Below is a small trained network, with its code and all its weights. Each question gives an input and a target symbol and asks what happens when units are switched off, that is, made to give their printed mean instead of their output.

import numpy as np


def w(rows, s, z=0):
    codes = np.array(rows[::2]) - 128.0
    scale = np.full(codes.shape[1], s)
    scale[-1] = z or s
    return codes * scale


def f(y):
    return y / 2 * (1 + np.tanh(0.7978845608 * (y + 0.044715 * y**3)))


def softmax(a):
    e = np.exp(a - a.max(-1, keepdims=True))
    return e / e.sum(-1, keepdims=True)


def log_softmax(a):
    a = a - a.max(-1, keepdims=True)
    return a - np.log(np.exp(a).sum(-1, keepdims=True))


def net(x, mask):
    ids = ['ΓΔΞΠαβζθμτφω'.index(c) for c in x.split()]
    T = len(ids)
    res = E[ids] + P[:T]
    r = res
    for j in range(3):
        rows = slice(3 * j, 3 * j + 3)
        q, k, v = (r @ M[0][rows].T for M in (Q, K, V))
        z = softmax(np.where(np.tri(T) > 0, q @ k.T / 3**0.5, -1e9)) @ v
        o = O[0][rows]
        res = res + np.where(mask[j], z, o[:, -1]) @ o[:, :-1]
    y = f(res @ A[0][:, :-1].T + A[0][:, -1])
    res = res + np.where(mask[3:11], y, B[0][:, -1]) @ B[0][:, :-1]
    return log_softmax(res[-1] @ U[:, :-1].T + U[:, -1])


Q, K, V, O, A, B = {}, {}, {}, {}, {}, {}
E = w([
[153,100,47,113,159,140,131,211],'Γ',
[240,100,166,50,144,165,129,64],'Δ',
[153,214,73,141,88,76,146,231],'Ξ',
[108,99,168,110,59,139,47,163],'Π',
[88,171,182,80,15,163,98,88],'α',
[60,75,67,67,178,189,77,93],'β',
[193,91,96,210,190,114,84,141],'ζ',
[133,147,198,174,18,177,104,129],'θ',
[133,127,5,98,113,83,144,125],'μ',
[61,161,192,110,119,93,31,140],'τ',
[61,195,122,72,178,212,181,125],'φ',
[162,101,66,178,100,58,128,86],'ω',
],0.011)
P = w([
[168,217,77,170,119,177,3,96],'0',
[147,106,134,97,76,148,102,172],'1',
[143,94,139,105,68,155,130,144],'2',
[126,89,137,123,70,163,149,137],'3',
[124,88,138,120,78,164,143,146],'4',
[116,93,139,101,85,159,139,157],'5',
[111,103,136,82,86,160,132,151],'6',
],0.0062)
Q[0] = w([
[118,139,33,173,173,107,211,165],'H1',
[74,118,99,158,90,152,84,197],'H1',
[98,168,226,167,57,103,49,110],'H1',
[184,171,139,144,49,72,125,195],'H2',
[245,56,26,114,221,104,173,133],'H2',
[126,194,92,120,211,146,250,153],'H2',
[127,84,173,141,68,183,1,132],'H3',
[91,155,130,112,38,121,117,145],'H3',
[127,78,117,71,195,171,159,98],'H3',
],0.012)
K[0] = w([
[69,104,140,157,103,73,168,165],'H1',
[84,177,50,141,130,125,86,181],'H1',
[173,213,124,173,127,148,31,91],'H1',
[191,178,117,164,104,71,126,166],'H2',
[168,5,162,130,128,49,179,149],'H2',
[82,127,173,85,116,107,223,180],'H2',
[144,181,104,160,156,169,27,58],'H3',
[116,180,98,117,101,119,141,85],'H3',
[123,64,185,72,165,180,139,125],'H3',
],0.014)
V[0] = w([
[113,134,102,109,184,99,91,172],'H1',
[84,117,76,105,50,150,147,198],'H1',
[41,142,183,165,115,73,107,147],'H1',
[81,84,87,80,198,110,84,116],'H2',
[168,190,124,148,155,107,137,198],'H2',
[78,197,124,103,192,137,191,101],'H2',
[157,125,103,187,142,8,127,139],'H3',
[115,152,79,109,72,96,165,114],'H3',
[126,178,140,80,91,95,105,96],'H3',
],0.011)
O[0] = w([
[134,152,106,71,122,23,80,51,162],'H1',
[136,205,78,162,191,152,44,102,227],'H1',
[55,172,188,228,122,77,82,127,2],'H1',
[125,74,171,1,163,50,50,18,145],'H2',
[155,224,57,119,58,60,183,178,147],'H2',
[168,206,194,93,206,98,208,145,36],'H2',
[74,121,143,69,61,94,70,228,26],'H3',
[186,182,145,113,195,157,59,213,133],'H3',
[243,126,179,204,75,103,90,159,181],'H3',
],0.0082,0.0044)
A[0] = w([
[131,172,87,120,173,84,123,136,18],'N1',
[180,149,196,83,119,148,128,187,134],'N2',
[106,171,192,146,94,145,104,180,154],'N3',
[122,167,158,71,127,113,137,109,202],'N4',
[157,119,74,110,130,194,159,114,95],'N5',
[138,70,153,73,128,111,135,47,2],'N6',
[2,94,130,170,55,139,95,149,32],'N7',
[155,147,118,88,58,35,130,122,126],'N8',
],0.0093,0.0022)
B[0] = w([
[35,61,177,85,57,175,159,119,176],'N1',
[185,195,193,1,168,99,117,179,172],'N2',
[18,169,222,131,130,138,126,183,188],'N3',
[190,149,101,174,190,97,150,111,165],'N4',
[133,72,158,163,40,75,162,157,255],'N5',
[49,84,123,164,235,161,159,243,241],'N6',
[74,206,86,68,123,131,221,52,201],'N7',
[167,78,104,229,212,4,129,161,210],'N8',
],0.0063,0.0069)
U = w([
[243,97,4,254,130,73,89,97,208],'Γ',
[157,65,161,92,77,154,166,166,129],'Δ',
[112,166,114,158,152,109,145,222,63],'Ξ',
[103,141,96,57,56,190,72,43,253],'Π',
[167,127,221,198,120,172,65,128,103],'α',
[74,89,163,156,185,128,107,139,88],'β',
[72,120,112,108,118,75,206,124,2],'ζ',
[74,146,114,176,112,177,184,143,38],'θ',
[176,131,214,73,111,115,50,128,110],'μ',
[114,104,221,188,105,44,129,83,133],'τ',
[187,196,153,122,173,124,198,90,193],'φ',
[69,140,184,18,87,149,117,136,83],'ω',
],0.0056,0.0037)

Each question gives the input, a string of symbols that net reads in full, and the target symbol t.
The units are the heads (3 rows each of Q, K, V and O) and the neurons (one row each of A and B). Each row of codes is followed by its name. A weight is (code - 128) times the scale printed after its matrix; where a second scale follows, it is the last column's (O, A, B and U).
mask holds one flag per unit, heads first, then neurons. A switched-off unit (its flag False) gives its mean, the last column of its rows in O or B, instead of its output. The means were averaged over made-up inputs and are rounded, as every weight is.
A unit's drop is (log p(t) with every unit on - log p(t) with that unit switched off) / (log p(t) with every unit on - log p(t) with every unit switched off).
The circuit of an input: a set's keep is (log p(t) with only the set's units on - log p(t) with every unit switched off) / (log p(t) with every unit on - log p(t) with every unit switched off). Starting from all 11 units, units are removed one at a time, each time the one whose removal leaves the highest keep (on an exact tie, the one counted first), for as long as the keep stays at least 0.8.
units of the circuit, in order: the units of the circuit, biggest drop first
k most important neurons: the k neurons with the biggest drops, biggest first
which heads matter: for each layer, one digit per head in row order, 1 if its drop is at least 0.15 and else 0, layers parted by /
drop of u: that unit's drop, to one decimal
input α μ Δ τ μ Π, target α: units of the circuit, in order	(H3; H1; H2)
input θ β Δ τ Π Π, target θ: which heads matter	110
input φ Π Π θ, target φ: which heads matter	010
input φ Π Π Δ β, target β: units of the circuit, in order	(H2; N6)
input Γ β ζ β ζ φ, target φ: which heads matter	010
input Δ τ β τ Π, target Δ: which heads matter	100
input Π ω Π μ Γ Δ μ, target Π: which heads matter	111
input ζ ω θ α, target ζ: units of the circuit, in order	(H3; N7; H1; N8)
input Γ φ θ, target Γ: most important neuron	(N8)
input Ξ Π θ, target Ξ: which heads matter	011
input Π ω θ Π φ θ φ, target φ: units of the circuit, in order	(H2; H3)
input ζ β α ζ α Ξ, target Ξ: which heads matter	011
input β α Π Δ α, target β: which heads matter	010
input ω Ξ Π Π, target ω: most important neuron	(N7)
input Π θ Π α Γ, target Γ: units of the circuit, in order	(H2; N3; H1)
input Γ Π ζ Γ, target Π: 3 most important neurons	(N8; N6; N4)
input μ φ φ τ τ, target μ: which heads matter	001
input Ξ β Γ α Π τ, target Ξ: units of the circuit, in order	(H2; H3)
input Π μ Γ μ Γ, target Π: which heads matter	101
input Δ Γ τ ζ θ, target Δ: units of the circuit, in order	(H1)
input Γ Γ ζ β ω μ τ, target Γ: units of the circuit, in order	(N8; H1; H2; N3)
input ζ ω Ξ β ζ, target Π: drop of N8	0.2
